Below are the code and all the weights of a small trained network. Each question names an input and a class and asks about switching units off, where a switched-off unit gives its printed mean instead of its output.

import numpy as np


def w(rows, s, z=0):
    codes = np.array(rows[::2]) - 128.0
    scale = np.full(codes.shape[1], s)
    scale[-1] = z or s
    return codes * scale


def f(y):
    return np.maximum(y, 0)


def log_softmax(a):
    a = a - a.max(-1, keepdims=True)
    return a - np.log(np.exp(a).sum(-1, keepdims=True))


def net(x, mask):
    res = np.array(x, float).reshape(1, 3) / 4 @ E
    y = f(res @ A[0][:, :-1].T + A[0][:, -1])
    res = res + np.where(mask, y, B[0][:, -1]) @ B[0][:, :-1]
    return log_softmax(res[-1] @ U[:, :-1].T + U[:, -1])


A, B = {}, {}
E = w([
[207,230,80,190,225,70],'x0',
[162,52,175,2,165,12],'x1',
[62,146,57,134,65,11],'x2',
],0.0071)
A[0] = w([
[114,84,105,103,118,153,204],'n1',
[189,207,128,164,170,85,106],'n2',
[166,88,197,48,151,64,53],'n3',
[68,195,66,240,78,179,91],'n4',
[107,126,92,109,78,34,111],'n5',
[194,179,125,160,164,86,93],'n6',
[202,179,114,148,180,99,120],'n7',
[151,77,168,65,156,72,109],'n8',
[177,216,111,164,211,79,96],'n9',
[85,60,173,98,4,150,75],'n10',
[19,55,190,103,83,189,83],'n11',
[79,159,78,238,97,246,96],'n12',
[91,127,22,193,28,73,115],'n13',
[162,86,123,76,172,83,81],'n14',
[171,171,87,110,142,114,195],'n15',
[162,73,131,101,162,90,255],'n16',
[174,110,222,143,192,206,108],'n17',
[211,103,204,103,195,254,117],'n18',
[71,78,186,118,29,138,77],'n19',
[106,196,93,152,82,193,103],'n20',
[152,175,115,168,93,231,119],'n21',
[38,177,71,123,75,52,158],'n22',
[181,192,118,208,231,46,59],'n23',
[153,135,83,172,179,88,123],'n24',
],0.0063,0.0037)
B[0] = w([
[86,164,124,153,98,168,202],'n1',
[148,114,192,147,59,173,198],'n2',
[203,200,76,38,150,100,216],'n3',
[205,195,98,56,175,90,238],'n4',
[119,91,146,158,209,67,213],'n5',
[173,156,196,153,49,210,184],'n6',
[124,162,197,125,71,186,196],'n7',
[163,192,74,71,149,123,218],'n8',
[144,181,212,150,59,170,213],'n9',
[175,160,224,117,77,162,247],'n10',
[199,187,254,131,66,163,249],'n11',
[229,214,86,37,168,63,255],'n12',
[126,87,198,147,216,35,228],'n13',
[212,200,70,34,129,114,187],'n14',
[102,140,153,145,113,181,188],'n15',
[108,164,57,99,138,166,240],'n16',
[74,13,230,219,210,29,214],'n17',
[61,49,202,202,206,27,246],'n18',
[190,155,234,124,67,181,226],'n19',
[206,191,68,46,174,76,197],'n20',
[180,117,71,55,175,74,214],'n21',
[60,51,215,229,167,13,239],'n22',
[158,171,215,139,59,147,217],'n23',
[125,133,220,169,47,182,178],'n24',
],0.0049,0.0057)
U = w([
[145,145,178,146,2,194,92],'0',
[181,157,55,28,206,96,87],'1',
[83,60,158,212,240,50,107],'2',
[73,110,77,148,143,174,255],'3',
[46,93,2,173,98,211,29],'4',
],0.0086,0.0068)

Each question gives the input, the list of numbers given to net, and the class t.
The units are the neurons (one row each of A and B). Each row of codes is followed by its name. A weight is (code - 128) times the scale printed after its matrix; where a second scale follows, it is the last column's (A, B and U).
mask holds one flag per neuron, in row order. A switched-off neuron (its flag False) gives its mean, the last column of its row in B, instead of its output. The means were averaged over made-up inputs and are rounded, as every weight is.
A unit's drop is (log p(t) with every unit on - log p(t) with that unit switched off) / (log p(t) with every unit on - log p(t) with every unit switched off).
The circuit of an input: a set's keep is (log p(t) with only the set's units on - log p(t) with every unit switched off) / (log p(t) with every unit on - log p(t) with every unit switched off). Starting from the 12 units with the biggest drops (on a tie, the unit counted first), units are removed one at a time, each time the one whose removal leaves the highest keep (on an exact tie, the one counted first), for as long as the keep stays at least 0.8.
units of the circuit, in order: the units of the circuit, biggest drop first
k most important neurons: the k neurons with the biggest drops, biggest first
drop when u is switched off: that unit's drop, to one decimal
input [-7,-8,-8], class 1: units of the circuit, in order -> n12, n21
input [7,-8,-2], class 1: 4 most important neurons -> n12, n4, n21, n20
input [-5,3,7], class 2: units of the circuit, in order -> n22
input [-3,-5,2], class 1: units of the circuit, in order -> n12, n4, n20
input [-6,-8,3], class 1: units of the circuit, in order -> n12, n4
input [-2,-5,7], class 2: 2 most important neurons -> n22, n13
input [1,-1,-2], class 3: 2 most important neurons -> n22, n13
input [4,-5,-5], class 1: 2 most important neurons -> n12, n21
input [5,-6,-7], class 2: 3 most important neurons -> n18, n17, n3
input [3,-6,5], class 1: 2 most important neurons -> n4, n12
input [1,-5,8], class 2: 2 most important neurons -> n22, n13
input [1,3,-8], class 2: drop when n18 is switched off -> 0.2
input [-4,-4,5], class 2: drop when n13 is switched off -> 0.6
input [4,-8,-7], class 1: units of the circuit, in order -> n12
input [1,2,-6], class 2: drop when n18 is switched off -> 0.2
